Below are the code and all the weights of a small trained network. Each question names an input and a class and asks about switching units off, where a switched-off unit gives its printed mean instead of its output.

import numpy as np


def w(rows, s, z=0):
    codes = np.array(rows[::2]) - 128.0
    scale = np.full(codes.shape[1], s)
    scale[-1] = z or s
    return codes * scale


def norm(h):
    return h / np.sqrt((h * h).mean(-1, keepdims=True) + 1e-5)


def f(y):
    return y / 2 * (1 + np.tanh(0.7978845608 * (y + 0.044715 * y**3)))


def log_softmax(a):
    a = a - a.max(-1, keepdims=True)
    return a - np.log(np.exp(a).sum(-1, keepdims=True))


def net(x, mask):
    res = np.array(x, float).reshape(1, 5) / 4 @ E
    u = 0
    for l in range(2):
        y = f(norm(res) @ A[l][:, :-1].T + A[l][:, -1])
        res = res + np.where(mask[u : u + 9], y, B[l][:, -1]) @ B[l][:, :-1]
        u += 9
    return log_softmax(norm(res)[-1] @ U[:, :-1].T + U[:, -1])


A, B = {}, {}
E = w([
[113,129,121,129,118,116],'x0',
[102,36,132,107,226,96],'x1',
[146,126,139,126,143,147],'x2',
[125,22,127,214,50,102],'x3',
[130,137,249,126,92,63],'x4',
],0.011)
A[0] = w([
[156,133,254,126,108,71,140],'0.n1',
[126,77,239,161,89,116,1],'0.n2',
[106,114,188,119,171,74,98],'0.n3',
[151,224,126,146,92,152,123],'0.n4',
[128,167,249,128,113,84,126],'0.n5',
[178,140,131,149,115,116,96],'0.n6',
[147,153,160,161,132,159,114],'0.n7',
[162,60,138,190,88,117,153],'0.n8',
[188,132,115,165,28,164,108],'0.n9',
],0.013,0.0056)
B[0] = w([
[42,155,148,65,126,88,254],'0.n1',
[46,175,45,148,204,105,205],'0.n2',
[181,150,196,61,150,248,186],'0.n3',
[203,78,71,86,125,71,190],'0.n4',
[163,144,164,173,78,33,238],'0.n5',
[109,106,112,122,93,126,131],'0.n6',
[118,153,94,135,108,97,136],'0.n7',
[88,62,98,163,107,124,238],'0.n8',
[78,178,156,151,85,215,205],'0.n9',
],0.018,0.0093)
A[1] = w([
[160,159,218,96,136,60,68],'1.n1',
[246,145,68,127,160,160,133],'1.n2',
[167,31,120,201,95,203,60],'1.n3',
[186,8,122,89,135,126,81],'1.n4',
[63,131,176,98,241,105,119],'1.n5',
[71,179,117,234,151,178,6],'1.n6',
[90,48,119,154,223,94,91],'1.n7',
[145,119,70,125,114,123,74],'1.n8',
[104,90,209,202,75,119,71],'1.n9',
],0.016,0.002)
B[1] = w([
[240,148,83,145,137,150,224],'1.n1',
[5,112,177,123,83,92,201],'1.n2',
[197,124,83,219,177,98,214],'1.n3',
[110,204,64,131,151,79,180],'1.n4',
[128,50,151,142,128,225,255],'1.n5',
[185,192,133,116,85,178,193],'1.n6',
[152,57,193,114,153,71,231],'1.n7',
[116,181,100,119,178,174,159],'1.n8',
[49,109,112,29,170,138,190],'1.n9',
],0.021,0.0097)
U = w([
[13,182,80,95,71,90,252],'0',
[70,17,209,102,172,158,191],'1',
[161,152,31,219,94,226,21],'2',
[171,75,53,186,204,38,61],'3',
[247,195,122,89,79,20,76],'4',
[236,171,206,56,164,213,53],'5',
],0.014,0.003)

Each question gives the input, the list of numbers given to net, and the class t.
The units are the neurons (one row each of A and B). Each row of codes is followed by its name. A weight is (code - 128) times the scale printed after its matrix; where a second scale follows, it is the last column's (A, B and U).
mask holds one flag per neuron, layer by layer. A switched-off neuron (its flag False) gives its mean, the last column of its row in B, instead of its output. The means were averaged over made-up inputs and are rounded, as every weight is.
A unit's drop is (log p(t) with every unit on - log p(t) with that unit switched off) / (log p(t) with every unit on - log p(t) with every unit switched off).
The circuit of an input: a set's keep is (log p(t) with only the set's units on - log p(t) with every unit switched off) / (log p(t) with every unit on - log p(t) with every unit switched off). Starting from the 12 units with the biggest drops (on a tie, the unit counted first), units are removed one at a time, each time the one whose removal leaves the highest keep (on an exact tie, the one counted first), for as long as the keep stays at least 0.8.
circuit, biggest first: the units of the circuit, biggest drop first
most important unit: the unit with the biggest drop
top k neurons: the k neurons with the biggest drops, biggest first
top k neurons in layer l: the k neurons of layer l with the biggest drops, biggest first
drop when u is switched off: that unit's drop, to one decimal
input [-3,-4,-2,-1,7], class 4: most important unit	0.n5
input [0,-7,-5,-4,1], class 4: top 2 neurons in layer 0	[0.n2 0.n8]
input [3,4,-1,-5,-8], class 1: top 2 neurons	[0.n9 0.n4]
input [-1,-2,3,8,0], class 2: top 3 neurons	[0.n9 0.n1 1.n6]
input [-7,0,-3,-8,2], class 4: circuit, biggest first	[0.n2 0.n4 0.n1 1.n5]
input [7,-1,6,4,-2], class 2: top 2 neurons in layer 1	[1.n3 1.n6]
input [0,-1,-4,3,-2], class 2: top 3 neurons	[0.n9 0.n1 1.n3]
input [7,1,-1,-3,-3], class 1: top 4 neurons	[0.n5 0.n9 0.n4 0.n8]
input [-8,7,2,0,2], class 5: top 3 neurons in layer 0	[0.n3 0.n8 0.n2]
input [7,1,-7,-5,-8], class 1: top 4 neurons	[0.n9 0.n5 0.n4 1.n4]
input [-7,3,5,0,7], class 5: top 2 neurons	[0.n3 1.n1]
input [-1,4,2,8,0], class 3: top 3 neurons	[0.n1 1.n3 0.n8]
input [-3,3,-7,0,6], class 5: top 2 neurons	[0.n3 1.n1]
input [0,8,1,-1,3], class 5: circuit, biggest first	[0.n3]
input [7,5,-3,1,0], class 3: top 3 neurons	[0.n1 0.n2 1.n4]
input [-6,-8,7,-1,-4], class 0: top 2 neurons	[1.n2 0.n4]
input [-5,2,3,-2,7], class 5: top 4 neurons	[0.n3 1.n1 1.n5 0.n5]
input [-3,-2,-3,0,7], class 4: top 2 neurons	[0.n5 1.n1]
input [-2,-2,-2,1,5], class 0: top 2 neurons in layer 0	[0.n2 0.n1]
input [8,-3,-2,2,-1], class 2: circuit, biggest first	[0.n1]
input [-7,-3,6,-3,0], class 0: top 2 neurons in layer 0	[0.n1 0.n5]
input [7,-6,-3,-2,7], class 4: drop when 1.n1 is switched off	0.2
input [-3,-6,6,-6,-1], class 0: drop when 1.n2 is switched off	0.7
input [1,2,6,-4,4], class 5: drop when 0.n3 is switched off	0.2
